Each row has a hidden trait or not; one of two labels after the row says which. A new part has a new trait and new labels.
In the rows, 128 means zero.
[ 95 102 109 174  98 131 132 171 162 129 189 129 183 145 174 109 131 151
 138 152 155 138 165 149 114 136 151 113 137 130 107 157 137  48 166 118
 132 139 102 111  97  99 136 136  94 149  94 177 128 160  79 126 106  80
 166  66 145  84 147 144 101 143 153 106 145 184 163 149] : R
[102 117 104 201  94 136 125 157 149 136 182 121 169 120 164 116 137 154
 143 154 141 137 173 158 105 147 153 117 138 144 119 119 121  54 157 113
 127 139  89 100  92 119 135 109  97 149  95 184 122 168 108 131  89  75
 149  99 148 106 139  93  89 154 161  91 172 178 147 148] : V
[103 110  98 168  94 130 135 161 156 143 173 131 174 128 171 119 134 148
 157 150 160 129 171 156 121 147 154 112 147 127 112 145 139  34 156 126
 131 133  95 114  98 104 144 137  89 156  86 186 140 162  85 119 113  73
 154  76 149  92 147 120  88 145 158 101 137 188 170 153] : R
[ 99 106 103 185  94 132 129 171 159 126 196 126 182 144 172 106 132 153
 136 154 153 141 169 149 108 134 149 108 132 136 110 150 133  54 164 113
 138 148  98 107  92 103 133 127  97 137  97 171 120 166  73 129  97  85
 161  80 146  88 146 124 100 146 157 109 154 186 156 146] : R
[111 106 106 187  96 135 127 169 161 118 183 125 186 125 165 103 131 153
 153 155 148 160 157 144 110 148 146 105 127 139 123 138 134  65 156 110
 137 144  82 109  95 103 137 123 102 147  90 168 111 157  93 131  89  81
 171  78 140  84 146 120 103 145 153 108 152 188 150 144] : V
[ 97 107 103 176  96 132 131 172 156 130 186 128 186 133 172 108 132 152
 154 159 153 134 166 150 109 140 151 108 136 133 116 148 136  49 165 118
 131 140  95 109  96 102 137 134  89 156  91 173 125 160  80 125 101  79
 165  83 146  82 145 124  96 147 154 106 145 187 159 149] : R
[ 98 107 104 186  95 133 130 167 158 131 191 126 178 142 169 114 134 154
 139 153 154 135 176 150 104 140 151 111 136 136 112 143 131  47 165 116
 136 139  99 106  95 108 134 123  95 146  93 179 126 161  78 128 100  80
 158  78 144  89 146 118  92 147 154 105 153 189 156 148] : V
[ 96 112 109 179  96 132 136 163 154 142 179 129 174 157 166 118 135 146
 124 147 155 119 179 157 106 123 153 114 146 128  93 154 129  43 178 123
 133 135 119 104  97 107 130 130  88 142 102 177 136 158  62 125 108  70
 150  84 154  97 145 137  92 149 157  95 160 185 159 152] : R
[101 104 108 192  96 135 127 175 159 121 201 125 188 144 168 104 131 154
 138 159 137 145 168 146 104 138 149 108 129 139 109 150 130  71 165 111
 138 143  98 105  94 105 131 124 102 138  91 169 114 159  83 131  92  84
 169  79 141  85 146 125 102 145 155 107 161 189 152 143] : V
[ 99 110 103 178  93 130 133 156 158 138 179 129 179 125 171 116 134 152
 157 149 158 137 172 155 120 151 153 112 143 131 113 135 139  52 157 121
 133 135  94 112  95 105 141 129  90 152  88 180 134 167  86 126 107  77
 155  83 150  93 147 109  92 147 159 100 137 186 164 150] : V
[102 108 114 192  96 135 126 170 156 126 193 124 178 139 164 112 133 148
 132 159 151 138 164 152 104 129 150 113 132 140 114 139 125  59 166 112
 129 142  98 104  96 109 130 117 100 149 102 178 117 170  83 131  91  81
 159  85 144  90 145 136  92 146 157 103 177 185 142 146] : R
[ 99 104 100 165  97 129 133 166 155 139 178 130 180 128 170 117 134 152
 159 153 159 133 174 154 117 143 151 107 144 131 113 144 139  42 161 124
 131 135  94 111  97 104 140 134  90 154  86 180 135 168  84 122 111  73
 156  81 149  91 147 120  91 147 157 103 141 185 164 151] : R
[ 94 108 108 170  99 130 139 171 161 134 181 131 184 163 170 113 132 152
 125 149 163 127 169 150 112 124 151 108 142 123  91 165 137  35 177 121
 138 136 117 113  96  94 133 141  83 135  97 163 135 159  56 124 112  78
 161  74 150  71 154 147 106 146 155 103 145 189 165 152] : V
[ 99 105 111 181  95 132 130 178 159 129 183 128 188 143 170 109 132 153
 140 153 153 140 169 148 109 126 151 108 134 133 107 152 134  39 177 115
 133 139 108 111  94  98 133 132  95 149 102 174 124 169  74 128 101  78
 164  71 146  81 147 147  98 141 155 103 159 190 160 149] : R

Part 2:
[175 106 140 123 124  67  98  30 171 134 134 107 126 161 127  88 118 116
 132 110 173 129 118] : Fubu
[172 155 119 125 166  62  77  63 126 142 108 155 135  83  86 119 151 199
 135 126 170 183  81] : kevu
[156 147 124 125 173  70  92  88 124 137 117 164 138  91 102 117 142 190
 132 123 171 167  87] : kevu
[115 131 135 132 184  72 133 174 102 146 117 125 149  73 125 150 125 108
 124 140 131 145 130] : kevu
[171 139 120 121 154  50  79  49 150 139 131 126 129 130 105 108 136 176
 134 120 173 169  81] : kevu
[ 96 124 189 125 175  62 169 156 137 135 119 139 162 101 145 119 125  59
 127 123 155 160 143] : Fubu
[166 120 127 122 131  92  95  71 154 131 132 118 127 140 109  99 128 153
 139 117 167 143 105] : Fubu
[176 144  96 127 136  98  84  54 136 130 129 131 114 134 106 129 134 168
 128 129 141 145  93] : kevu
[136 142 113 130 166 123  96 145 121 124  98 134 123 122 115 147 131 147
 103 124 136 139 103] : Fubu
[132 161 152 132 179 107 130 228 103 127  80 130 156  64 112 148 151 132
 129 141 137 191 120] : kevu
[187 127 121 121 132  84  88  34 161 129 129 121 116 178 112  96 124 185
 112 113 169 134  95] : Fubu
[163 103 143 124 110  96 115  45 164 133 137 106 127 168 136  88 124 122
 139 113 157 121 127] : Fubu
[123 141 157 131 181  86 132 177 115 133  89 113 156  75 125 142 139  93
 129 136 143 174 128] : Fubu
[193 169 128 129 178  72  93  70 127 124  97 188 123 117  87 121 139 185
  95 125 163 162  89] : Fubu
[100 123 152 133 163 121 175 120 112 122 120 121 138 116 139 151 116  41
 116 137 120 128 157] : Fubu
[183 128  90 128 149  99  85  72 144 127 118  79 115 158 123 131 124 144
 123 119 160 140  89] : Fubu
[171 109 102 126 146  88 112   7 148 130 152  89 110 188 127 122 112 121
 123 121 156 116 113] : kevu
[181 117 107 125 103 134  85  75 158 119 127  87 112 164 119 110 122 147
 139 119 146 122 111] : Fubu
[179 142 116 120 132  79  65  86 155 135 125 135 124 145 108 100 142 209
 133 119 161 157  80] : Fubu
[186 131 129 120 153  43  88  17 160 134 128 126 126 158 107  97 127 166
 116 113 185 157  89] : Fubu
[129 138 111 130 186  99  99 135 118 128 101 114 132 109 120 153 130 124
 113 126 150 153  98] : Fubu
[133 146 144 135 176  85 148 182 104 139 109 145 139  93 124 150 127  99
 103 139 124 142 139] : kevu
[176 121 145 119 156  27  91   1 167 142 132 131 133 159 118  85 127 164
 118 105 192 152  89] : Fubu
[107 153 141 131 152 131  99 220 117 127  77 144 140  71 103 141 151 135
 123 125 132 172 115] : Fubu
[111 151 180 129 161  99 127 245 110 138  78 152 171  45 112 119 163 150
 143 132 144 192 127] : Fubu
[183 143 114 125 140  90  82  79 139 131 121 148 120 139 107 111 139 185
 124 124 152 152  91] : Fubu
[169 139 114 121 150  48  98  24 146 139 142 134 123 128 103 118 126 157
 129 124 169 156  92] : kevu
[164 116 109 124 152  55 108   1 149 136 152 101 116 165 118 122 113 116
 125 119 164 133 105] : kevu
[102 121 167 132 172  97 181 128 121 126 120 121 150 114 155 143 115  20
 116 129 140 139 153] : Fubu
[177 113 156 122 145  51 139  47 145 140 154 146 143 145 129  84 122 151
 140 129 162 138 125] : kevu
[155 129 140 126 180  56 129  57 122 142 131 149 141 115 113 114 126 161
 129 130 167 146 112] : kevu
[118 129 137 131 195  78 134 154 103 141 108 112 148  92 131 149 129 108
 120 136 139 152 122] : kevu
[111 113 170 126 143  91 161 139 142 129 133 112 146 138 154 121 116  59
 128 127 132 133 147] : Fubu
[ 95 133 144 136 160 126 154 203 101 132 104 113 149  70 131 157 137  63
 143 141 118 155 149] : kevu
[180 111 111 122 121  99  89  36 166 123 131  77 118 166 122 107 115 133
 134 115 165 127 105] : Fubu
[144 121 179 124 149  56 136 126 152 136 116 114 151 130 134 101 127  99
 127 123 156 154 132] : Fubu
[150 107 141 128 129  99 143  98 149 125 132  75 131 164 149 122 110  68
 128 128 136 115 145] : Fubu
[158 132 109 125 151  58 103  30 136 144 144 119 124 113 107 126 126 145
 137 126 163 152  99] : kevu
[ 82 121 171 129 167  95 173 141 114 132 122 139 157  87 138 133 128  62
 132 131 140 153 150] : Fubu
[114 125 164 131 153 128 148 170 123 126  90  95 147 125 135 132 133  92
 118 126 138 143 142] : Fubu
[168 140 110 126 167  75  86  80 132 136 118 125 131 110 107 127 137 169
 133 123 170 165  86] : kevu
[169 122 121 125 151  48 116   1 148 140 153 117 116 159 115 119 113 116
 120 122 163 131 109] : kevu
[105 140 134 130 144 148 109 212 126 120  86 115 139  92 124 146 142 105
 121 120 133 158 118] : Fubu

[131 118 134 100  69 112 136 112 115 128 138 135  98 121 141 131 112 129
 122 101 133 126  88 122  79 125 160 175 111 120 144 140 111 138 126 158
 101 154 149 143 145 136 142 138 127 149 129 116 129  91 176 107 136 109
 130 103 195 134  75 122 180 139 143  62 132 227 153 140 110 156 143 124
 131 118 169 121 142  94  63 136 122  98 144 137 127 107 105 134 103 189
 118 133 132 163 156 147  76 146 198 195 146 102 134 100 140 123 242  82
  51 128 137 158  78 115 151 128 175 126  99   1 105 123  98 150 124 139
 109 138 140 131 140] : zepus
[174 133 117 140 141 131 122 161 139 142 120 119 144 121 151 143 131 117
 122 114  82 136 171 124 174 149 105  80 154 130 122 117 144 115 135 138
 137  69  98 101  85 113  87 134 156  60 133 141 136 133  82 138 113 143
 115 181  80 108 122 141 108  88 134 245 119  74 102 100 105 124 100 138
 111 130 124 125 134 190 193 120 116 125 137 110 126 124 163 135 125 110
 110 121 130 158 127 134 141 118  80  79 112 141 141 167  91 138   7 159
 177 144 135 121 117 165 112 141  95 128 142 255 140 110 130 140 121 127
 150 105 123 104 137] : Tekid
[140 139 121 139  92 137 121 141 135 149 108  86 126 126 159 158 135 126
 108 100 105  95 134 158 160 122 109 131 113 140 117 164 127 178 135 117
  96 125 121 123 134 123 139 127 130 103  78 129 139 117 154 122 109  99
 135 122 119 149  84 142 166  83 162  82 126 138 136 119 127 149 130 135
 126 105 203 126  95 134 143 140 108 121 130 128 119 113 130 136  99 123
 112 111 126 162 149 151 128 156 197 147 141 108 113 126 123 119 117  78
 113 173 128 123 157 157 131 137 127 131 146  92 124 108 127 240 128 135
 137 122 143 145 133] : Tekid
[161 148 114 120 136 130 161 127 139 138  97 142 121  93 162 181 148 119
 116  80  89 120 148 139 155 143 123 102 135 130 107 131 127 156 143 176
 104  79 103  64 115 117 107 146 137  94 105 146 152 132 116 129 187 117
 138 164  13 160  88 115 186  74 180 187 121 159 127  53 117 142 108 146
 116 130 209 121 131 129 165 143 119  74 150 146 121 136 162 119 112 135
 106 119 147 158 168 125 120 138 152 101 136 113 111 146 121 131 149 140
 117 112 127 132 101 163 118 134  79 150 127 255 134  86 105 242 111 131
 131  49 117 109 135] : Tekid
[120 119 138 155  79 143  90 171 130 151 116  47 139 167 160 133 117 134
 102 132 116  89 147 133 170 108  88 131  96 143 127 191 129 178 129  80
  96 156 131 195 135 130 159 103 131  90  89 109 131 100 174 120  32 105
 124  93 235 115 109 184 142  96 121  39 139  82 121 201 129 140 143 123
 135  77 145 133  67 144 126 129  95 182 107 101 121  93 110 141 109 114
 124 105 105 167 112 170 141 162 183 162 140 119 130 120 117 113  58  54
 146 224 137 104 215 141 147 139 177 102 158   1 128 143 150 186 145 135
 140 198 161 159 134] : Tekid
[ 67 130 136 125  70 134  94 130 147 172 121  96 135 144 165 148 118 138
 116 113 124 104  80 181 149 111 103 120 106 148 132 167 117 126 121  76
  93 173 143 145 165 137 160 126 125 131  67 134 116 111 182  97 148  98
 137 108 131 157 127 139 180 113 122  76 141 132 135 137 138 128 138 132
 149 114 115 132  84 194 121 151  81 157 132 107 125 118 109 123 127  96
 139 141  99 174 133 149  77 181 120 184 117  97  97 145  40 106  81  65
  83 186 106 110 105 121 131 131 139 111 129   1  96 141 115 252 124 121
 149 169 164 102 121] : Tekid
[ 66 142 159 143 125 136 153 121 121 117 130  97 121 108 100 132 135 142
 104 142 163 124 147 109 154  84 138 137  99 119 111 137 120 127 150 116
 110 196 153 167 136 141 197 108 101 102  91  95 108 132 195 132  89 109
 148 105 139 139 165 105 142 200  50 101 144  78 106 160 144 115 124 127
 138 138  98 134  92  92 145 141 136 118  98 129 136 130 136 132 118 120
 144 118 118 153 121 124 159 153 114 153 135 121 142 145 148 123 158  79
 113 158 133 100 255 126 146 136 164 123 137  87 129 158 162 156 133 119
 135 140 119 157 136] : zepus
[129 145 115 131  69 131 138 123 135 149 101  86 119 129 174 168 128 126
 105  84 113 103 119 159 141 126 115 132 102 140  98 175 112 194 135 124
  79 141 130  98 146 131 147 136 125 119  71 133 158 105 171 115 139  81
 146 104  75 176  74 132 198  61 180  63 126 188 145 107 128 152 137 137
 125  99 228 123  84 113 135 151 104  94 139 136 117 114 125 115  95 132
 110 114 129 159 168 142  99 164 224 166 144  89  96  98 127 114 168  71
  66 170 118 135 144 151 134 130 127 136 122   3 114 110 114 255 129 141
 139 117 146 139 131] : Tekid
[182 110 111 117  93 128 106 148 138 150 119 126 125 151 179 135 113 119
 126  90  82 113 119 146 131 146 119 129 124 148 145 146 128 151 119 142
 111  90 110 113 136 110  82 130 150 125 141 147 133  95 113 107 128 127
 104 141 182 123  75 172 142  64 201 129 125 157 142 136 102 148 132 129
 127 103 163 128 115 187 104 127  98 115 155 113 120 106 113 139 112 142
 110 125 133 162 145 163  95 140 161 137 128 127 119 121  87 124  81  84
 105 155 142 155  28 144 132 133 123 124 133  72 120  97 121 187 120 138
 127 145 160 105 132] : zepus
[117 115 138 141 130 135 100 149 126 136 131 113 137 134 122 117 122 125
 122 141 127 128 149 129 149 113 121 105 128 115 131 121 142 108 137 113
 140 120 129 156 114 122 113 114 137  98 135 116 115 125 121 132  81 142
 120 151 164  97 135 136  99 148 109 169 129  61 105 163 120 116 118 125
 126 131  84 132 123 184 158 119 128 147 119 112 131 118 144 145 134 110
 130 125 122 138 110 143 161 123  75  95 123 144 144 161 101 126  30 126
 187 155 136 109 166 136 127 138 134 123 139 126 129 143 151  80 135 124
 139 160 135 127 134] : zepus
